Here is a tiny trained network, its code and every weight. The questions are about switching its units off for an input and a class, where a switched-off unit gives its printed mean instead of its output.

import numpy as np


def w(rows, s, z=0):
    codes = np.array(rows[::2]) - 128.0
    scale = np.full(codes.shape[1], s)
    scale[-1] = z or s
    return codes * scale


def f(y):
    return np.maximum(y, 0)


def log_softmax(a):
    a = a - a.max(-1, keepdims=True)
    return a - np.log(np.exp(a).sum(-1, keepdims=True))


def net(x, mask):
    res = np.array(x, float).reshape(1, 6) / 4 @ E
    y = f(res @ A[0][:, :-1].T + A[0][:, -1])
    res = res + np.where(mask, y, B[0][:, -1]) @ B[0][:, :-1]
    return log_softmax(res[-1] @ U[:, :-1].T + U[:, -1])


A, B = {}, {}
E = w([
[185,113,2,158,152],'x0',
[93,35,114,156,82],'x1',
[137,158,146,244,79],'x2',
[126,129,130,128,130],'x3',
[249,62,205,128,170],'x4',
[130,127,129,128,131],'x5',
],0.01)
A[0] = w([
[164,130,90,113,95,3],'neuron 1',
[155,116,66,146,113,139],'neuron 2',
[104,131,144,67,101,126],'neuron 3',
[113,97,139,78,169,59],'neuron 4',
[133,81,127,125,86,132],'neuron 5',
[125,169,168,179,133,132],'neuron 6',
[122,49,165,127,115,145],'neuron 7',
[175,153,83,149,151,116],'neuron 8',
[191,88,195,179,141,139],'neuron 9',
[125,178,99,193,82,131],'neuron 10',
[190,205,157,118,170,97],'neuron 11',
[81,135,243,69,90,137],'neuron 12',
[110,137,185,176,107,138],'neuron 13',
[161,220,107,103,114,101],'neuron 14',
[180,135,56,137,130,40],'neuron 15',
[94,48,173,149,97,69],'neuron 16',
[102,7,56,164,125,134],'neuron 17',
[202,149,141,220,71,66],'neuron 18',
[148,205,140,75,134,80],'neuron 19',
[135,106,117,91,168,132],'neuron 20',
[154,164,118,152,205,94],'neuron 21',
[223,83,162,136,185,90],'neuron 22',
[114,100,103,42,130,169],'neuron 23',
],0.013,0.005)
B[0] = w([
[95,177,174,133,210,140],'neuron 1',
[158,110,118,197,211,197],'neuron 2',
[146,127,78,65,168,160],'neuron 3',
[190,46,102,65,102,158],'neuron 4',
[174,162,155,129,62,170],'neuron 5',
[125,118,122,49,158,173],'neuron 6',
[148,212,162,174,115,192],'neuron 7',
[165,97,184,174,181,180],'neuron 8',
[99,137,2,145,106,228],'neuron 9',
[213,118,53,90,121,209],'neuron 10',
[135,137,182,178,36,178],'neuron 11',
[196,202,109,188,229,215],'neuron 12',
[187,44,81,104,196,184],'neuron 13',
[156,119,154,156,37,168],'neuron 14',
[97,122,184,195,205,182],'neuron 15',
[107,162,186,148,101,186],'neuron 16',
[166,209,210,177,110,249],'neuron 17',
[226,51,144,45,109,221],'neuron 18',
[130,147,160,148,84,162],'neuron 19',
[207,121,120,126,116,164],'neuron 20',
[89,97,188,225,118,161],'neuron 21',
[31,138,40,195,110,225],'neuron 22',
[241,88,83,127,70,190],'neuron 23',
],0.0067,0.013)
U = w([
[139,122,148,135,252,142],'0',
[139,123,104,119,138,254],'1',
[139,124,101,119,140,239],'2',
[90,157,10,135,111,91],'3',
[190,55,111,69,142,29],'4',
[132,144,199,144,81,35],'5',
[65,65,120,93,151,64],'6',
],0.012,0.007)

Each question gives the input, the list of numbers given to net, and the class t.
The units are the neurons (one row each of A and B). Each row of codes is followed by its name. A weight is (code - 128) times the scale printed after its matrix; where a second scale follows, it is the last column's (A, B and U).
mask holds one flag per neuron, in row order. A switched-off neuron (its flag False) gives its mean, the last column of its row in B, instead of its output. The means were averaged over made-up inputs and are rounded, as every weight is.
A unit's drop is (log p(t) with every unit on - log p(t) with that unit switched off) / (log p(t) with every unit on - log p(t) with every unit switched off).
The circuit of an input: a set's keep is (log p(t) with only the set's units on - log p(t) with every unit switched off) / (log p(t) with every unit on - log p(t) with every unit switched off). Starting from the 12 units with the biggest drops (on a tie, the unit counted first), units are removed one at a time, each time the one whose removal leaves the highest keep (on an exact tie, the one counted first), for as long as the keep stays at least 0.8.
circuit, biggest first: the units of the circuit, biggest drop first
k most important neurons: the k neurons with the biggest drops, biggest first
drop when u is switched off: that unit's drop, to one decimal
input [1,3,0,-1,7,0], class 3: circuit, biggest first : [neuron 22; neuron 9]
input [-4,0,-7,-3,-1,1], class 4: circuit, biggest first : [neuron 23; neuron 4]
input [-4,-7,7,4,4,-8], class 2: circuit, biggest first : [neuron 9]
input [-6,6,4,-1,2,0], class 0: 2 most important neurons : [neuron 12; neuron 13]
input [7,7,-1,6,5,-3], class 0: circuit, biggest first : [neuron 2; neuron 15]
input [-8,-5,-3,-7,-8,6], class 0: 2 most important neurons : [neuron 12; neuron 9]
input [-5,0,8,0,7,-8], class 2: 2 most important neurons : [neuron 9; neuron 22]
input [-4,-8,2,4,-3,-6], class 5: 2 most important neurons : [neuron 11; neuron 14]
input [-6,6,-8,7,8,8], class 2: 2 most important neurons : [neuron 22; neuron 7]
input [2,-1,-7,1,7,-3], class 3: 2 most important neurons : [neuron 22; neuron 18]
input [3,-8,-8,-1,-4,4], class 4: circuit, biggest first : [neuron 23; neuron 22]
input [-2,-2,8,0,8,0], class 3: 2 most important neurons : [neuron 9; neuron 22]
input [-4,5,8,-7,-3,-5], class 4: 2 most important neurons : [neuron 13; neuron 18]
input [8,0,5,-8,7,-1], class 0: 3 most important neurons : [neuron 15; neuron 8; neuron 2]
input [-2,-7,-5,1,-1,-1], class 5: circuit, biggest first : [neuron 11; neuron 19]
input [-7,1,5,-8,6,-5], class 1: circuit, biggest first : [neuron 9]
input [4,3,-5,-5,5,-4], class 1: circuit, biggest first : [neuron 22; neuron 17]
input [0,-1,-7,0,7,-4], class 3: 3 most important neurons : [neuron 22; neuron 18; neuron 9]
input [7,-2,4,3,5,-2], class 0: 2 most important neurons : [neuron 15; neuron 8]
input [-7,2,-8,0,-4,-7], class 4: circuit, biggest first : [neuron 23]
input [5,3,5,-4,2,4], class 0: drop when neuron 10 is switched off : -0.2
input [-1,-6,6,-3,8,-3], class 3: drop when neuron 9 is switched off : 0.7
